Here is a tiny trained network, its code and every weight. The questions are about switching its units off for an input and a class, where a switched-off unit gives its printed mean instead of its output.

import numpy as np


def w(rows, s, z=0):
    codes = np.array(rows[::2]) - 128.0
    scale = np.full(codes.shape[1], s)
    scale[-1] = z or s
    return codes * scale


def f(y):
    return y / 2 * (1 + np.tanh(0.7978845608 * (y + 0.044715 * y**3)))


def log_softmax(a):
    a = a - a.max(-1, keepdims=True)
    return a - np.log(np.exp(a).sum(-1, keepdims=True))


def net(x, mask):
    res = np.array(x, float).reshape(1, 5) / 4 @ E
    y = f(res @ A[0][:, :-1].T + A[0][:, -1])
    res = res + np.where(mask, y, B[0][:, -1]) @ B[0][:, :-1]
    return log_softmax(res[-1] @ U[:, :-1].T + U[:, -1])


A, B = {}, {}
E = w([
[132,202,100,197,113,135,66],'x0',
[99,105,158,189,126,138,54],'x1',
[74,153,168,140,87,98,130],'x2',
[205,191,190,123,179,141,106],'x3',
[101,147,137,254,124,123,174],'x4',
],0.0094)
A[0] = w([
[183,182,245,125,208,119,142,3],'N0',
[121,152,181,122,124,41,152,206],'N1',
[127,129,144,93,149,150,208,164],'N2',
[113,137,130,222,175,107,187,110],'N3',
[157,139,164,191,68,159,101,151],'N4',
[152,21,236,95,144,101,174,187],'N5',
[116,134,89,133,114,119,72,82],'N6',
[166,98,44,128,112,135,168,153],'N7',
[154,166,122,109,115,106,178,189],'N8',
],0.011,0.0029)
B[0] = w([
[45,110,94,35,18,211,129,254],'N0',
[179,59,106,159,153,123,98,181],'N1',
[173,109,165,166,197,116,17,191],'N2',
[143,117,29,38,175,45,240,224],'N3',
[158,77,125,79,186,177,81,209],'N4',
[145,164,39,161,129,83,93,244],'N5',
[176,24,135,120,142,99,113,153],'N6',
[87,114,191,84,102,210,71,182],'N7',
[75,77,116,217,255,195,69,174],'N8',
],0.0072,0.0075)
U = w([
[195,147,79,65,140,105,187,219],'0',
[248,156,63,195,135,91,59,128],'1',
[79,83,110,72,10,254,218,6],'2',
[147,89,213,221,232,184,114,179],'3',
],0.0057,0.0025)

Each question gives the input, the list of numbers given to net, and the class t.
The units are the neurons (one row each of A and B). Each row of codes is followed by its name. A weight is (code - 128) times the scale printed after its matrix; where a second scale follows, it is the last column's (A, B and U).
mask holds one flag per neuron, in row order. A switched-off neuron (its flag False) gives its mean, the last column of its row in B, instead of its output. The means were averaged over made-up inputs and are rounded, as every weight is.
A unit's drop is (log p(t) with every unit on - log p(t) with that unit switched off) / (log p(t) with every unit on - log p(t) with every unit switched off).
The circuit of an input: a set's keep is (log p(t) with only the set's units on - log p(t) with every unit switched off) / (log p(t) with every unit on - log p(t) with every unit switched off). Starting from all 9 units, units are removed one at a time, each time the one whose removal leaves the highest keep (on an exact tie, the one counted first), for as long as the keep stays at least 0.8.
circuit, biggest first: the units of the circuit, biggest drop first
unit that matters most: the unit with the biggest drop
top k neurons: the k neurons with the biggest drops, biggest first
drop of u: that unit's drop, to one decimal
input [2,-8,3,1,-4], class 3: unit that matters most : N8
input [4,5,2,6,1], class 2: circuit, biggest first : (N0, N2)
input [-8,2,1,-2,4], class 1: circuit, biggest first : (N5, N0)
input [-8,-7,7,3,6], class 1: top 3 neurons : (N5, N2, N1)
input [6,-8,2,5,-3], class 3: top 3 neurons : (N8, N3, N5)
input [0,-5,7,-2,-3], class 3: top 3 neurons : (N0, N3, N8)
input [-8,2,-2,6,8], class 0: top 3 neurons : (N3, N0, N5)
input [-3,-8,6,2,-4], class 3: circuit, biggest first : (N8, N2)
input [-8,-7,-7,8,-2], class 1: top 3 neurons : (N2, N5, N8)
input [-5,4,6,-8,8], class 0: circuit, biggest first : (N3, N0)
input [-1,5,-6,-3,7], class 0: top 4 neurons : (N3, N0, N8, N2)
input [0,-8,7,6,0], class 3: top 2 neurons : (N8, N2)
input [3,-6,5,7,-2], class 2: top 2 neurons : (N0, N5)
input [0,-8,1,0,7], class 3: circuit, biggest first : (N8)
input [-8,8,7,-7,-1], class 1: top 2 neurons : (N5, N0)
input [-8,4,1,1,4], class 1: top 2 neurons : (N5, N0)
input [-1,-1,-8,-1,8], class 0: drop of N0 : 0.2
input [2,2,-4,5,4], class 2: drop of N7 : -0.1
input [-7,5,4,8,5], class 2: drop of N0 : 1.5
input [-5,-8,-5,-6,-5], class 3: unit that matters most : N2
